Here is a tiny trained network, its code and every weight. The questions are about switching its units off for an input and a class, where a switched-off unit gives its printed mean instead of its output.

import numpy as np


def w(rows, s, z=0):
    codes = np.array(rows[::2]) - 128.0
    scale = np.full(codes.shape[1], s)
    scale[-1] = z or s
    return codes * scale


def norm(h):
    return h / np.sqrt((h * h).mean(-1, keepdims=True) + 1e-5)


def f(y):
    return np.maximum(y, 0)


def log_softmax(a):
    a = a - a.max(-1, keepdims=True)
    return a - np.log(np.exp(a).sum(-1, keepdims=True))


def net(x, mask):
    res = np.array(x, float).reshape(1, 2) / 4 @ E
    u = 0
    for l in range(2):
        y = f(norm(res) @ A[l][:, :-1].T + A[l][:, -1])
        res = res + np.where(mask[u : u + 5], y, B[l][:, -1]) @ B[l][:, :-1]
        u += 5
    return log_softmax(norm(res)[-1] @ U[:, :-1].T + U[:, -1])


A, B = {}, {}
E = w([
[135,77,22,125,65,144,188,125,69,210,65,191],'x0',
[193,49,156,194,1,65,12,165,255,182,112,64],'x1',
],0.0065)
A[0] = w([
[157,173,131,86,123,82,134,123,111,96,142,119,90],'L0N1',
[140,135,102,88,135,190,171,26,99,95,149,165,171],'L0N2',
[157,34,85,185,14,146,99,79,190,192,122,128,126],'L0N3',
[133,140,197,176,140,112,89,135,200,89,166,85,80],'L0N4',
[63,23,11,214,68,145,138,171,113,254,82,135,4],'L0N5',
],0.0048,0.0016)
B[0] = w([
[108,131,133,170,106,110,179,153,133,156,124,135,147],'L0N1',
[106,175,117,172,137,76,172,205,110,173,115,115,203],'L0N2',
[52,126,110,138,198,109,106,224,91,148,114,106,255],'L0N3',
[162,146,90,66,122,129,162,111,78,128,111,159,216],'L0N4',
[254,166,97,49,49,128,177,36,102,126,108,176,244],'L0N5',
],0.0075,0.0074)
A[1] = w([
[188,201,129,142,90,25,157,203,134,162,121,113,254],'L1N1',
[116,49,179,183,120,193,102,98,131,128,163,162,45],'L1N2',
[177,196,241,107,149,118,92,66,192,30,185,94,134],'L1N3',
[193,95,121,191,28,67,79,163,206,182,114,101,193],'L1N4',
[124,116,122,3,188,214,91,42,52,76,104,157,155],'L1N5',
],0.011,0.0012)
B[1] = w([
[131,69,177,138,124,130,34,126,203,86,163,95,249],'L1N1',
[68,88,104,198,70,41,204,49,162,204,108,173,128],'L1N2',
[183,95,36,94,52,126,175,110,77,190,75,191,208],'L1N3',
[58,206,134,153,206,152,254,119,62,108,156,167,206],'L1N4',
[113,108,175,161,131,114,97,141,176,102,167,111,189],'L1N5',
],0.008,0.017)
U = w([
[2,162,166,187,236,118,232,194,79,82,201,157,200],'0',
[236,95,61,62,10,95,206,88,81,139,135,225,197],'1',
[168,52,190,131,90,78,1,172,234,72,188,71,218],'2',
[124,140,162,161,115,181,113,74,163,195,51,50,5],'3',
[115,187,116,170,62,142,98,95,132,158,118,29,47],'4',
[125,153,129,135,137,224,80,82,148,180,56,37,2],'5',
[99,134,115,174,98,190,131,47,183,164,62,31,22],'6',
[108,154,177,131,105,189,66,98,95,177,41,74,23],'7',
],0.0074,0.0031)

Each question gives the input, the list of numbers given to net, and the class t.
The units are the neurons (one row each of A and B). Each row of codes is followed by its name. A weight is (code - 128) times the scale printed after its matrix; where a second scale follows, it is the last column's (A, B and U).
mask holds one flag per neuron, layer by layer. A switched-off neuron (its flag False) gives its mean, the last column of its row in B, instead of its output. The means were averaged over made-up inputs and are rounded, as every weight is.
A unit's drop is (log p(t) with every unit on - log p(t) with that unit switched off) / (log p(t) with every unit on - log p(t) with every unit switched off).
top k neurons: the k neurons with the biggest drops, biggest first
top k neurons in layer l: the k neurons of layer l with the biggest drops, biggest first
drop when u is switched off: that unit's drop, to one decimal
input [2,-1], class 2: top neuron	[L1N3]
input [-3,-2], class 2: top 2 neurons	[L1N4 L0N3]
input [1,3], class 2: top 2 neurons	[L1N1 L0N3]
input [-5,4], class 1: top 3 neurons	[L1N3 L0N2 L0N4]
input [-1,-3], class 2: top 2 neurons in layer 0	[L0N2 L0N3]
input [2,3], class 2: top 4 neurons	[L1N1 L1N3 L0N3 L0N5]
input [-4,0], class 1: top 4 neurons	[L0N3 L1N3 L0N2 L1N1]
input [2,0], class 2: top 2 neurons	[L1N3 L1N4]
input [4,-4], class 0: top 2 neurons	[L1N3 L0N5]
input [-8,-4], class 1: top 2 neurons	[L1N3 L0N3]
input [-6,6], class 0: top 2 neurons	[L1N4 L0N5]
input [-2,0], class 2: top 2 neurons	[L0N4 L1N4]
input [7,7], class 0: top 2 neurons in layer 0	[L0N3 L0N4]
input [-4,3], class 1: top 3 neurons	[L0N2 L1N3 L0N3]
input [-5,5], class 0: top 2 neurons	[L1N4 L0N5]
input [-7,4], class 1: drop when L1N3 is switched off	0.7
input [-1,5], class 0: drop when L1N4 is switched off	0.7
input [-6,8], class 0: drop when L1N4 is switched off	1.1
